Below is a small trained network, with its code and all its weights. Each question gives an input and a class and asks what happens when units are switched off, that is, made to give their printed mean instead of their output.

import numpy as np


def w(rows, s, z=0):
    codes = np.array(rows[::2]) - 128.0
    scale = np.full(codes.shape[1], s)
    scale[-1] = z or s
    return codes * scale


def f(y):
    return y / 2 * (1 + np.tanh(0.7978845608 * (y + 0.044715 * y**3)))


def log_softmax(a):
    a = a - a.max(-1, keepdims=True)
    return a - np.log(np.exp(a).sum(-1, keepdims=True))


def net(x, mask):
    res = np.array(x, float).reshape(1, 7) / 4 @ E
    y = f(res @ A[0][:, :-1].T + A[0][:, -1])
    res = res + np.where(mask, y, B[0][:, -1]) @ B[0][:, :-1]
    return log_softmax(res[-1] @ U[:, :-1].T + U[:, -1])


A, B = {}, {}
E = w([
[130,92,150,150,140,126,147,87,155,161,120,131],'x0',
[169,130,43,223,212,74,192,120,65,164,152,117],'x1',
[125,124,131,116,157,141,97,125,97,141,121,120],'x2',
[67,172,175,230,144,168,99,183,132,128,127,58],'x3',
[91,91,40,109,136,186,142,154,201,179,66,112],'x4',
[119,118,134,118,123,136,130,110,113,153,134,97],'x5',
[173,253,105,128,57,144,68,109,99,229,113,163],'x6',
],0.011)
A[0] = w([
[176,126,163,115,129,100,114,106,97,104,168,141,53],'n1',
[75,178,159,233,122,186,107,162,144,116,131,76,4],'n2',
[117,148,246,65,92,194,116,122,149,102,132,156,168],'n3',
[135,235,165,149,86,136,125,99,124,189,104,138,122],'n4',
[80,44,154,125,178,114,160,138,112,38,136,88,73],'n5',
[121,108,64,115,145,160,123,154,149,159,124,128,18],'n6',
[179,199,117,134,101,142,116,92,146,194,97,168,110],'n7',
[163,121,61,142,170,106,143,105,100,139,146,123,135],'n8',
[87,150,174,78,134,178,97,120,176,134,114,135,148],'n9',
[84,128,89,127,129,180,127,132,158,139,99,145,69],'n10',
[140,164,243,164,117,58,140,110,53,108,167,136,69],'n11',
[191,167,124,170,122,144,95,127,140,146,111,154,101],'n12',
[115,198,103,125,114,132,105,137,120,203,126,157,100],'n13',
[148,138,84,183,173,113,140,137,126,150,141,121,143],'n14',
[93,130,86,122,129,130,148,152,140,155,85,116,74],'n15',
[196,95,92,21,110,92,150,83,108,134,135,164,47],'n16',
[140,156,39,221,158,105,186,115,52,152,171,115,122],'n17',
[115,131,155,89,86,165,98,125,170,124,117,139,163],'n18',
[125,132,131,121,139,150,122,103,117,180,154,103,179],'n19',
[109,97,118,116,152,139,153,152,134,84,119,114,110],'n20',
[93,104,19,131,131,199,127,151,170,163,85,116,19],'n21',
[144,127,132,121,104,116,120,164,137,122,124,136,220],'n22',
[98,167,186,211,132,159,125,154,126,143,122,89,69],'n23',
],0.011,0.002)
B[0] = w([
[150,165,130,146,137,150,150,76,170,147,134,121,180],'n1',
[101,133,103,51,144,109,149,84,111,165,106,221,223],'n2',
[128,129,126,157,116,72,97,177,123,137,49,76,232],'n3',
[121,65,122,135,129,176,112,153,115,92,185,114,205],'n4',
[116,54,109,132,100,201,122,162,116,109,219,111,252],'n5',
[116,189,142,145,132,125,135,76,153,149,144,109,167],'n6',
[106,67,127,109,141,158,140,140,110,107,186,103,203],'n7',
[108,121,146,114,100,110,115,158,129,130,72,120,196],'n8',
[129,114,134,145,98,93,135,148,150,110,76,118,197],'n9',
[150,193,131,141,151,113,120,126,102,125,139,95,170],'n10',
[184,248,136,173,148,150,141,83,150,132,152,88,231],'n11',
[107,101,127,124,127,164,152,130,125,133,151,94,165],'n12',
[130,57,130,148,110,153,149,127,154,104,187,134,190],'n13',
[119,114,144,111,96,113,116,152,120,117,78,120,192],'n14',
[176,154,153,139,142,129,125,112,129,113,130,123,163],'n15',
[83,156,95,71,177,113,145,106,108,152,109,239,229],'n16',
[119,106,149,142,96,78,75,176,144,131,40,89,251],'n17',
[134,114,145,147,111,100,112,146,114,148,74,116,195],'n18',
[119,129,130,150,123,118,154,173,145,100,143,142,147],'n19',
[124,71,140,128,123,150,134,120,114,138,173,125,178],'n20',
[190,227,149,174,140,137,132,84,131,118,166,111,212],'n21',
[107,99,141,150,148,123,141,118,133,171,122,114,142],'n22',
[124,133,89,65,165,98,156,99,128,137,116,217,204],'n23',
],0.015,0.016)
U = w([
[132,92,158,130,94,92,71,180,141,131,53,102,112],'0',
[125,40,122,116,125,207,122,146,124,95,227,123,41],'1',
[111,129,84,29,178,120,137,86,114,163,121,253,166],'2',
[216,208,161,169,154,156,121,69,160,129,169,102,254],'3',
],0.011,0.00089)

Each question gives the input, the list of numbers given to net, and the class t.
The units are the neurons (one row each of A and B). Each row of codes is followed by its name. A weight is (code - 128) times the scale printed after its matrix; where a second scale follows, it is the last column's (A, B and U).
mask holds one flag per neuron, in row order. A switched-off neuron (its flag False) gives its mean, the last column of its row in B, instead of its output. The means were averaged over made-up inputs and are rounded, as every weight is.
A unit's drop is (log p(t) with every unit on - log p(t) with that unit switched off) / (log p(t) with every unit on - log p(t) with every unit switched off).
unit that matters most: the unit with the biggest drop
k most important neurons: the k neurons with the biggest drops, biggest first
drop of u: that unit's drop, to one decimal
input [-5,-4,-7,4,2,7,5], class 1: unit that matters most : n4
input [-5,-4,0,2,-5,-3,3], class 3: 2 most important neurons : (n11, n17)
input [8,5,2,-3,-5,-7,-4], class 0: 3 most important neurons : (n17, n21, n8)
input [6,8,0,7,-4,2,8], class 0: 2 most important neurons : (n17, n5)
input [5,-7,2,8,-1,6,-4], class 2: 3 most important neurons : (n2, n23, n17)
input [-4,2,7,7,8,-5,6], class 3: 2 most important neurons : (n21, n16)
input [5,5,4,-4,-3,2,2], class 0: 2 most important neurons : (n17, n2)
input [4,7,2,-2,7,8,0], class 0: 4 most important neurons : (n17, n11, n8, n14)
input [4,-4,2,8,-7,1,7], class 2: 3 most important neurons : (n2, n23, n5)
input [1,8,-2,-8,2,7,5], class 0: 3 most important neurons : (n17, n8, n2)
input [-8,-6,4,8,-1,-6,6], class 2: 4 most important neurons : (n2, n23, n17, n5)
input [-5,6,0,7,-7,1,-5], class 2: 4 most important neurons : (n2, n23, n21, n3)
input [5,-7,0,-7,4,-1,-5], class 0: 4 most important neurons : (n3, n2, n23, n18)
input [2,0,7,2,6,-4,4], class 3: unit that matters most : n21
input [-8,-2,5,4,1,0,3], class 2: 2 most important neurons : (n5, n2)
input [5,-8,1,-6,8,7,7], class 0: 4 most important neurons : (n3, n18, n9, n11)
input [-2,-2,-1,3,-8,-1,0], class 3: drop of n11 : 0.2
input [-8,5,1,-5,-2,-5,7], class 1: drop of n7 : 0.2
input [-2,2,2,1,3,-6,2], class 3: drop of n18 : 0.1
input [8,-1,8,-4,-2,-1,4], class 1: unit that matters most : n2
input [1,-4,5,0,1,5,-6], class 1: drop of n17 : 0.4
